Here is a tiny trained network, its code and every weight. The questions are about switching its units off for an input and a class, where a switched-off unit gives its printed mean instead of its output.

import numpy as np


def w(rows, s, z=0):
    codes = np.array(rows[::2]) - 128.0
    scale = np.full(codes.shape[1], s)
    scale[-1] = z or s
    return codes * scale


def norm(h):
    return h / np.sqrt((h * h).mean(-1, keepdims=True) + 1e-5)


def f(y):
    return y / 2 * (1 + np.tanh(0.7978845608 * (y + 0.044715 * y**3)))


def log_softmax(a):
    a = a - a.max(-1, keepdims=True)
    return a - np.log(np.exp(a).sum(-1, keepdims=True))


def net(x, mask):
    res = np.array(x, float).reshape(1, 3) / 4 @ E
    u = 0
    for l in range(3):
        y = f(norm(res) @ A[l][:, :-1].T + A[l][:, -1])
        res = res + np.where(mask[u : u + 11], y, B[l][:, -1]) @ B[l][:, :-1]
        u += 11
    return log_softmax(norm(res)[-1] @ U[:, :-1].T + U[:, -1])


A, B = {}, {}
E = w([
[158,94,90,184],'x0',
[113,177,120,253],'x1',
[13,90,37,97],'x2',
],0.007)
A[0] = w([
[135,149,173,130,173],'L0N0',
[71,123,147,140,86],'L0N1',
[245,172,170,146,205],'L0N2',
[67,128,115,35,120],'L0N3',
[78,76,155,169,67],'L0N4',
[84,216,41,190,126],'L0N5',
[84,95,134,113,70],'L0N6',
[87,107,110,113,3],'L0N7',
[101,109,87,163,91],'L0N8',
[149,62,138,46,154],'L0N9',
[184,190,181,90,152],'L0N10',
],0.012,0.0028)
B[0] = w([
[145,114,181,69,157],'L0N0',
[72,59,141,138,136],'L0N1',
[210,134,174,142,254],'L0N2',
[236,200,29,84,199],'L0N3',
[63,91,58,126,132],'L0N4',
[43,65,25,130,204],'L0N5',
[148,104,42,140,139],'L0N6',
[195,173,174,150,136],'L0N7',
[39,132,117,80,149],'L0N8',
[134,206,94,139,196],'L0N9',
[142,69,253,85,195],'L0N10',
],0.0064,0.0088)
A[1] = w([
[116,82,142,115,158],'L1N0',
[174,114,126,144,246],'L1N1',
[187,141,113,65,91],'L1N2',
[109,126,149,131,137],'L1N3',
[87,134,136,106,73],'L1N4',
[5,122,29,187,151],'L1N5',
[67,138,93,142,1],'L1N6',
[88,99,66,82,88],'L1N7',
[194,149,141,136,131],'L1N8',
[216,104,139,133,112],'L1N9',
[123,123,148,146,86],'L1N10',
],0.013,0.0024)
B[1] = w([
[203,131,142,99,131],'L1N0',
[56,176,71,104,171],'L1N1',
[112,185,116,129,184],'L1N2',
[78,161,164,51,126],'L1N3',
[143,73,145,104,124],'L1N4',
[86,16,173,155,255],'L1N5',
[125,94,188,128,157],'L1N6',
[255,87,122,64,190],'L1N7',
[41,132,167,121,187],'L1N8',
[123,172,129,180,195],'L1N9',
[137,188,112,71,127],'L1N10',
],0.0075,0.0097)
A[2] = w([
[198,135,180,135,167],'L2N0',
[102,155,126,149,161],'L2N1',
[111,187,90,177,197],'L2N2',
[95,103,58,164,3],'L2N3',
[127,119,79,81,75],'L2N4',
[156,171,175,95,86],'L2N5',
[155,130,177,116,238],'L2N6',
[41,179,115,158,85],'L2N7',
[68,59,121,179,213],'L2N8',
[78,121,205,185,204],'L2N9',
[122,136,11,81,140],'L2N10',
],0.011,0.003)
B[2] = w([
[42,118,105,168,225],'L2N0',
[143,211,66,126,139],'L2N1',
[12,127,149,68,166],'L2N2',
[171,86,122,73,148],'L2N3',
[212,138,78,120,155],'L2N4',
[104,39,91,149,202],'L2N5',
[141,118,58,132,218],'L2N6',
[97,148,193,88,126],'L2N7',
[44,71,103,61,237],'L2N8',
[108,140,2,100,253],'L2N9',
[200,122,128,193,227],'L2N10',
],0.0071,0.0054)
U = w([
[127,90,137,116,5],'0',
[57,191,83,129,251],'1',
[137,121,209,73,218],'2',
[95,84,101,109,7],'3',
[200,147,26,71,249],'4',
[105,5,70,77,251],'5',
[146,112,116,133,27],'6',
[137,122,175,186,194],'7',
],0.014,0.0034)

Each question gives the input, the list of numbers given to net, and the class t.
The units are the neurons (one row each of A and B). Each row of codes is followed by its name. A weight is (code - 128) times the scale printed after its matrix; where a second scale follows, it is the last column's (A, B and U).
mask holds one flag per neuron, layer by layer. A switched-off neuron (its flag False) gives its mean, the last column of its row in B, instead of its output. The means were averaged over made-up inputs and are rounded, as every weight is.
A unit's drop is (log p(t) with every unit on - log p(t) with that unit switched off) / (log p(t) with every unit on - log p(t) with every unit switched off).
The circuit of an input: a set's keep is (log p(t) with only the set's units on - log p(t) with every unit switched off) / (log p(t) with every unit on - log p(t) with every unit switched off). Starting from the 12 units with the biggest drops (on a tie, the unit counted first), units are removed one at a time, each time the one whose removal leaves the highest keep (on an exact tie, the one counted first), for as long as the keep stays at least 0.8.
units of the circuit, in order: the units of the circuit, biggest drop first
most important unit: the unit with the biggest drop
top k neurons: the k neurons with the biggest drops, biggest first
k most important neurons of layer l: the k neurons of layer l with the biggest drops, biggest first
drop when u is switched off: that unit's drop, to one decimal
input [0,-4,-7], class 2: top 2 neurons : [L0N10 L2N10]
input [-8,0,2], class 4: most important unit : L0N2
input [-5,-7,-3], class 1: units of the circuit, in order : [L1N7 L0N9 L1N2]
input [3,-2,-3], class 7: 4 most important neurons of layer 0 : [L0N2 L0N10 L0N5 L0N3]
input [-1,1,-2], class 7: 2 most important neurons of layer 0 : [L0N10 L0N2]
input [5,-5,5], class 4: top 2 neurons : [L0N3 L0N5]
input [-6,1,-1], class 2: 2 most important neurons of layer 2 : [L2N8 L2N2]
input [-5,4,-2], class 1: top 3 neurons : [L1N7 L1N5 L2N9]
input [-6,7,-5], class 1: top 2 neurons : [L2N9 L1N7]
input [-8,-5,0], class 4: top 2 neurons : [L0N3 L0N2]
input [-4,-1,-5], class 2: 2 most important neurons of layer 0 : [L0N10 L0N0]
input [0,-5,-7], class 2: top 2 neurons : [L0N10 L2N10]
input [1,8,-7], class 1: drop when L1N8 is switched off : 0.1
input [-3,-2,1], class 4: units of the circuit, in order : [L0N3]
input [-4,8,1], class 5: drop when L0N5 is switched off : 0.1
input [-4,7,-1], class 5: drop when L0N5 is switched off : 0.8
